Where the symbols take the states:
$: z872->z274, z37->z762, z804->z649, z311->z646, z78->z265, z46->z578, z111->z789, z941->z169, z178->z84, z562->z115, z201->z155, z802->z818, z83->z774, z649->z592, z416->z934, z550->z46, z227->z366, z366->z804, z265->z802, z115->z952, z788->z647, z84->z797, z642->z32, z984->z562, z592->z279, z818->z763, z673->z83, z646->z111, z369->z642, z774->z64, z656->z237, z269->z984, z783->z990, z762->z783, z64->z656, z578->z919, z169->z550, z155->z512, z990->z457, z919->z558, z279->z673, z335->z933, z622->z151, z663->z227, z512->z882, z237->z877, z882->z416, z763->z663, z789->z201, z274->z78, z933->z311, z797->z941, z934->z622, z647->z37, z558->z38, z457->z335, z151->z872, z506->z788, z952->z178, z32->z269, z38->z506, z877->z369
@: z872->z151, z37->z647, z804->z366, z311->z933, z78->z274, z46->z550, z111->z646, z941->z797, z178->z952, z562->z984, z201->z789, z802->z265, z83->z673, z649->z804, z416->z882, z550->z169, z227->z663, z366->z227, z265->z78, z115->z562, z788->z506, z84->z178, z642->z369, z984->z269, z592->z649, z818->z802, z673->z279, z646->z311, z369->z877, z774->z83, z656->z64, z269->z32, z783->z762, z762->z37, z64->z774, z578->z46, z169->z941, z155->z201, z990->z783, z919->z578, z279->z592, z335->z457, z622->z934, z663->z763, z512->z155, z237->z656, z882->z512, z763->z818, z789->z111, z274->z872, z933->z335, z797->z84, z934->z416, z647->z788, z558->z919, z457->z990, z151->z622, z506->z38, z952->z115, z32->z642, z38->z558, z877->z237
^: z872->z265, z37->z990, z804->z279, z311->z789, z78->z818, z46->z558, z111->z155, z941->z46, z178->z941, z562->z178, z201->z882, z802->z663, z83->z656, z649->z673, z416->z151, z550->z919, z227->z649, z366->z592, z265->z763, z115->z84, z788->z762, z84->z169, z642->z984, z984->z952, z592->z83, z818->z227, z673->z64, z646->z201, z369->z269, z774->z237, z656->z369, z269->z115, z783->z335, z762->z457, z64->z877, z578->z38, z169->z578, z155->z416, z990->z933, z919->z506, z279->z774, z335->z646, z622->z274, z663->z804, z512->z934, z237->z642, z882->z622, z763->z366, z789->z512, z274->z802, z933->z111, z797->z550, z934->z872, z647->z783, z558->z788, z457->z311, z151->z78, z506->z37, z952->z797, z32->z562, z38->z647, z877->z32
~: z872->z78, z37->z783, z804->z592, z311->z111, z78->z802, z46->z919, z111->z201, z941->z550, z178->z797, z562->z952, z201->z512, z802->z763, z83->z64, z649->z279, z416->z622, z550->z578, z227->z804, z366->z649, z265->z818, z115->z178, z788->z37, z84->z941, z642->z269, z984->z115, z592->z673, z818->z663, z673->z774, z646->z789, z369->z32, z774->z656, z656->z877, z269->z562, z783->z457, z762->z990, z64->z237, z578->z558, z169->z46, z155->z882, z990->z335, z919->z38, z279->z83, z335->z311, z622->z872, z663->z366, z512->z416, z237->z369, z882->z934, z763->z227, z789->z155, z274->z265, z933->z646, z797->z169, z934->z151, z647->z762, z558->z506, z457->z933, z151->z274, z506->z647, z952->z84, z32->z984, z38->z788, z877->z642
%: z872->z802, z37->z457, z804->z673, z311->z201, z78->z763, z46->z38, z111->z512, z941->z578, z178->z169, z562->z84, z201->z416, z802->z227, z83->z237, z649->z83, z416->z872, z550->z558, z227->z592, z366->z279, z265->z663, z115->z797, z788->z783, z84->z550, z642->z562, z984->z178, z592->z774, z818->z366, z673->z656, z646->z155, z369->z984, z774->z877, z656->z642, z269->z952, z783->z933, z762->z335, z64->z369, z578->z506, z169->z919, z155->z934, z990->z311, z919->z788, z279->z64, z335->z111, z622->z78, z663->z649, z512->z622, z237->z32, z882->z151, z763->z804, z789->z882, z274->z818, z933->z789, z797->z46, z934->z274, z647->z990, z558->z647, z457->z646, z151->z265, z506->z762, z952->z941, z32->z115, z38->z37, z877->z269

The rows follow the links: the fewer symbols apart two states are, the more alike their rows tend to be.

Each row is also shifted at random along 4 hidden directions that mean nothing.

Some states, each with a row of numbers:
z934
[-427  390 -301  203  187  307 -135  514   32  254  -53 -395  201  105  394 -148 -352  371 -551  170   28   19  442 -265 -438  336   43  181 -291  162  194    6   -7   15  288 -255  353 -200 -301  143  218 -109 -130 -427 -444 -241  184  225  -10]
z46
[-1020    86   182  -143   101  -150   159  -240  -112  -170     8   197  -189   154   -74   258   -49  -319   137   -51  -179   -60    74   269   -13  -103   195   -13   -94  -144  -340  -247  -159   -83  -140   -68   -31   328   112  -262   -70  -187   163  -170   451   150  -536  -230     5]
z818
[-129  111 -461  158 -220  346 -119  368  315  157 -330 -175  244  242  -76 -265 -515  473 -193   81   22  -82 -112 -116    6  211  -18 -101   58  -27  149  285  265 -179  175 -174  425 -462  -85  440  194  -17 -120  -66  -82 -140  734  277   74]
z802
[-113  -94 -264 -117 -191  109 -127  287  224  186 -162  -63  108   75  -45   -6 -397  200   66 -115 -136   52 -157  -95 -148  -10  166 -191  -55 -121  -78  133  254  -48   55 -315  133 -205  -25  231  252 -136  143  -79  -50  133  141  223  156]
z416
[-295   48  -98  -47  188  115 -145  337  -64  210  109 -304   67  -57  366   35 -113  121 -237    8  -58  148  352 -206 -466  118  114   59 -296   35    6  -25  -63  206  154 -298   25   15 -203  -78  262 -211   57 -311 -402  -32 -273  155   37]
z237
[ -89 -365 -146  112  -40  170 -400 -333  134  391 -132 -237   -4  108 -189   74  355  139  427    1  760  237  305  393   40  -11 -588   15  556  163 -158  276 -531   57  316  507 -230   32   64 -344 -252  401   50  230  -44 -505  230  105  145]
z155
[ 317 -930   21 -213   57  278 -345  -85 -191  133  404 -480 -177 -125   47  255  670 -144  397  -82  340  321  277  298 -237  -15 -244 -363  257 -410 -502  518 -594  743  -45  -37 -460  311    8 -388  135 -356  380   -9 -312 -210 -463   78  -20]
z882
[-857 -173  -72   20  -16  288 -155  311 -127  265  196 -465  145  -61  336  -50   77  281 -177  -29  -28   -9  178 -165 -284  102   -3   41 -177  -94  -68  235  -11  387   57 -209    8  -22 -101  139  184 -188   50 -143 -458 -114  192  161  -61]
z115
[ 219  -27  166  176 -296  210  105 -336 -131  216  -56 -139  117  276   46  -45  132  304  -14  -86   55 -438 -118  289  274 -106 -139  318   45  -30 -262   58   69  -51  -87  349   86  105  253  218 -363  238 -106  231  244 -221  738 -202 -163]
z622
[ 588  -65  -71  -44 -152  169   -9  332  -44  134   85 -256  170    0  220 -102 -150  238 -193  -86 -266 -108 -108 -190 -177   18  222  -27 -226 -135  -61  138  281  185  -91 -342  122 -120  -13  316  244 -237   57  -91 -245  117  227  135  -60]
z83
[ 661   57 -118   79 -112 -131 -107  -67  242  106 -211  172   45  -83 -216 -105  -95   87  154  -31  209  114 -152  -78  188  -47 -178   41  263  269  272  -38  133 -259  167  230  -23 -230   38   46 -107  422 -118  233  -14  -19  289  122  161]
z151
[-131  155 -305  -16  244  197 -239  360  109  247  -90 -309   14  118  243   85 -322  139 -192   42   97  273  505  -60 -561  210   75   -6 -193   69  -86    1 -211   48  323 -314  142  -56 -246 -190  300 -228  141 -437 -276 -168 -323  244  148]
z64
[-473  -38   12   -5  -55 -240 -173 -128  143  285 -113  100   52 -122  -92   24   25   62  266 -161  215  189  -31  -40   17 -151 -143  143  165  359  161 -148   80 -161  155  244 -198  -75   85 -120 -135  453  -21  241  -74   11   69  108  217]
z763
[ -96  -94 -139 -353    9 -266 -127  203  217  141 -132  190  -14  -66 -111  216 -445 -122  291 -238 -203  314  -93  -98 -280 -174  328 -244  -89   12  -92 -168  214 -103   62 -390 -133  -62   21  -80  334 -128  298 -124   55  384 -556  217  346]
z265
[  -9  -24 -229  -37 -334  226  -18  333  179  144 -151 -142  230  104   22 -193 -413  401 -124  -96 -263 -175 -340 -200    6   15  206 -113 -129 -122   34  217  471  -23  -72 -325  280 -329   16  505  234 -122   -4   24  -90  130  617  186   37]
z592
[  10 -347 -109 -188 -233 -152 -188  -80  269  170 -121  160    5 -117 -333   52  -48    0  496 -218  106  216 -330   20  132 -216  -52 -244  304   18   -5  123  174  -50   -2   31 -220 -160  134   11   48  214  137  304   57  147   99  174  265]
z311
[ 391  -61  131   20  226  -57   78   90 -197 -273  335  -72 -110 -313  171  -54  388 -202 -189  149  -48   95   60 -210  -32   88  -18  -49  -70  -57  208   56 -118  330 -108  -53 -153   81 -152 -103   55 -167  -77  -40 -331   16 -304  -34 -167]
z941
[ 528  431  143  120   -7    3  320 -202  -98 -174 -120  172   -9  307   21   25 -214   -5 -198   68 -261 -392  -41  169  166    0  157  235 -214  -30 -116 -287   74 -313 -123   69  268  135  113  113 -211  -43 -104  -98  466   40  143 -278 -136]
z673
[  14  -20  -88  -89   -5 -277 -206  -56  256  160 -186  213  -17 -129 -197   81 -116  -53  331 -148  191  311  -69  -86  -18 -139  -75  -34  226  286  178 -149   59 -227  167   90 -184 -136   14 -158    4  366   48  133  -11  102 -154  158  290]
z774
[ -13  163  -60   23   52 -284 -149  -50  189  191 -169  175   28 -105 -105   16 -114   17  175  -77  223  262   37 -118  -31  -88 -116  130  143  406  278 -214   44 -288  247  212 -125 -129    1 -159  -85  441  -62  118  -53   21  -40  117  215]
z506
[ 128  332  236   -2   49 -260  475  -42 -110 -627  104  477  -94  -98  -75 -103  -78 -337 -253  122 -494 -267 -358 -176  337  -27  326  -41 -216 -127  219 -226  316 -166 -316 -111  157   18    0  199  -26 -189 -156   14  304  355 -162 -253 -198]
z78
[ 525 -386 -234 -246   37  124 -277  142  158  183  -51 -182  -81  109  -97  251 -146  -39  313 -129  113  337  198  192 -344  -16   60 -355  100 -229 -389  197 -227  185  103 -305  -96   57  -37 -210  299 -325  371 -212   -8    4 -445  235  242]

Where do the symbols, taken in turn from left to right, take each start?
Answers are names.
[  17  275  314 -180  163 -339  292 -246 -147 -163    9  355 -184  134    6  319 -185 -380   67 -119 -344  -92   42  172  -76 -212  346  130 -293  -23 -284 -531  -13 -228 -183 -134  -42  375  121 -243 -111 -147  145 -194  509  299 -708 -346   19]
@ $ ~ %: z38
[ 608 -482  104   22 -416  -15 -129 -356   68  208   -6  -13   94 -101 -257  -65  358  167  438 -194  240  -73 -395  157  394 -221 -284   -3  390    6  -39  253  132   77 -106  402 -270  -66  274  138 -241  397    2  557   44  -43  620   18   30]
$ ~: z369
[ -47 -286  164 -411 -394 -213  141  266  -48  162  174   49  156 -203  136   79 -252   93  111 -420 -701 -119 -620 -326 -126 -366  608 -115 -405 -246 -179  -71  780  200 -384 -585 -159  -46  220  422  360 -265  255  113  -74  690  -23   87   90]
~ ^ @: z818
[-343 -116  247  -23 -302   27  433 -174 -138 -500  137  244   -9   -8 -175 -181  155 -120  -91   44 -435 -474 -679   26  586 -116  190 -138  -12 -407  -53  143  385   51 -509    8  110   16  212  464 -122 -222 -108  301  349  275  441 -274 -306]
~ ^: z762
[-408 -192  273 -301  122 -245  179 -358 -144 -274  109  311 -298   68 -186  397  135 -533  341 -120 -191   79  -17  367   11 -222  222 -200  -26 -292 -474 -226 -219   32 -267  -94 -236  471  145 -383  -39 -299  294  -68  528  263 -866 -283   29]
^ ^ ~: z762
[ 390   -7  122   16  281  -93  157  -62 -153 -533  217  204 -211 -223  -78  -26  336 -412 -121  257  -17  101    1  -43  170  120  -68 -195   78 -130  219   50 -215  120 -119   28  -75   76 -150 -137    0 -217  -72  -36   -8   26 -407 -139 -172]
~ @ ^: z933
[-289  845 -127  208  535 -327 -212   41  153  306 -327  125  -34   32  202  112 -337  -36 -198  118  411  377  774 -127 -466  158 -175  505  -80  823  421 -652 -340 -539  622  240   72  -36 -274 -553 -152  549 -184 -334 -119 -275 -498   95  272]
@ @ ^: z369
[ -76 -630  213 -215 -184   89  140 -473 -132 -321  158  119 -248  118 -386  238  429 -350  470  -79  -38 -122 -286  530  363 -182  -53 -411  279 -600 -601  299 -253  263 -395   88 -230  356  261 -132 -132 -355  263  208  534   70 -234 -277 -117]
@ ~: z558
[ 277   95   31  165 -145  267  239 -257  -67 -233 -116   35   -1  356 -150  -86  -19   71 -132  132  -62 -444 -142  343  380   64  -33   23   40 -264 -244  108  -12 -135 -175  147  311   74  137  224 -242 -123 -130   43  480 -157  491 -277 -244]
@ ~: z46
[ 488  -24 -344   27 -202  111 -134  202  364   30 -291   46  139  108 -241 -132 -385  210   82  -15   62   42 -240  -70  105   82   -7 -203  197  -13  132  200  232 -206  118  -92  198 -387  -11  281  156   59  -49   71   38   23  427  252  157]
@ % @: z804
[  -8  -25   99  215 -203  193  -39 -311  -65  329  -93 -215  109  251   44  -33  173  292   75  -43  268 -254   79  264  128  -52 -267  325  106  144 -203   57  -99  -70   66  401    8  102  164   56 -350  330  -92  187  138 -318  615 -134  -96]
^ %: z941
[ 667  482  116   66  473 -254  170  223 -158 -418  195  193 -128 -344  258  -71   97 -313 -450  293 -136  132  267 -423 -167  202   83   99 -261  210  517 -316  -70   10   36 -123   30   15 -305 -182   85 -110 -215 -280 -301   91 -608  -59 -144]
@ @ $: z335
[-221 -155  -11   -3  259  127 -163  163 -185   23  280 -318  -82 -186  265   48  346  -74 -125  121  187  244  407  -76 -319  161 -119  -44  -26  -57   20  140 -379  404   90  -45 -183  142 -201 -266  114 -212   71 -196 -461 -179 -399   67  -76]
@ $ ~: z155
[ -71   51  139   85  -72  127  114 -312 -106  111  -94  -52  -22  342   -7  114   28   56   27  -46   38 -291   99  380   76  -71  -56  207   -8 -104 -387  -76 -171 -107  -50  190   85  217  158  -36 -260   31   24   -7  383 -151  180 -249  -84]
$ %: z46
[-533   97  -82  116  298  104   69  -81    7 -465  -32   88 -214   86 -175    4  143 -328  -91  323  209   89  237  210  102  262 -179 -199  189 -139   48   98 -460  -24   42  122  113   77 -179 -250  -58 -190  -74 -180  188 -224 -326 -129 -121]
^ ^ % @: z311
[ 130 -138  -46 -100 -216 -257  -82  -43  223   92 -146  236   61 -157 -257  -28 -110   32  337 -189    1  138 -386 -148  169 -200   -5 -109  197  157  177  -16  326 -185   -3   55 -153 -231  127  120   34  300   24  303   17  220  174  151  228]
~ $ %: z877
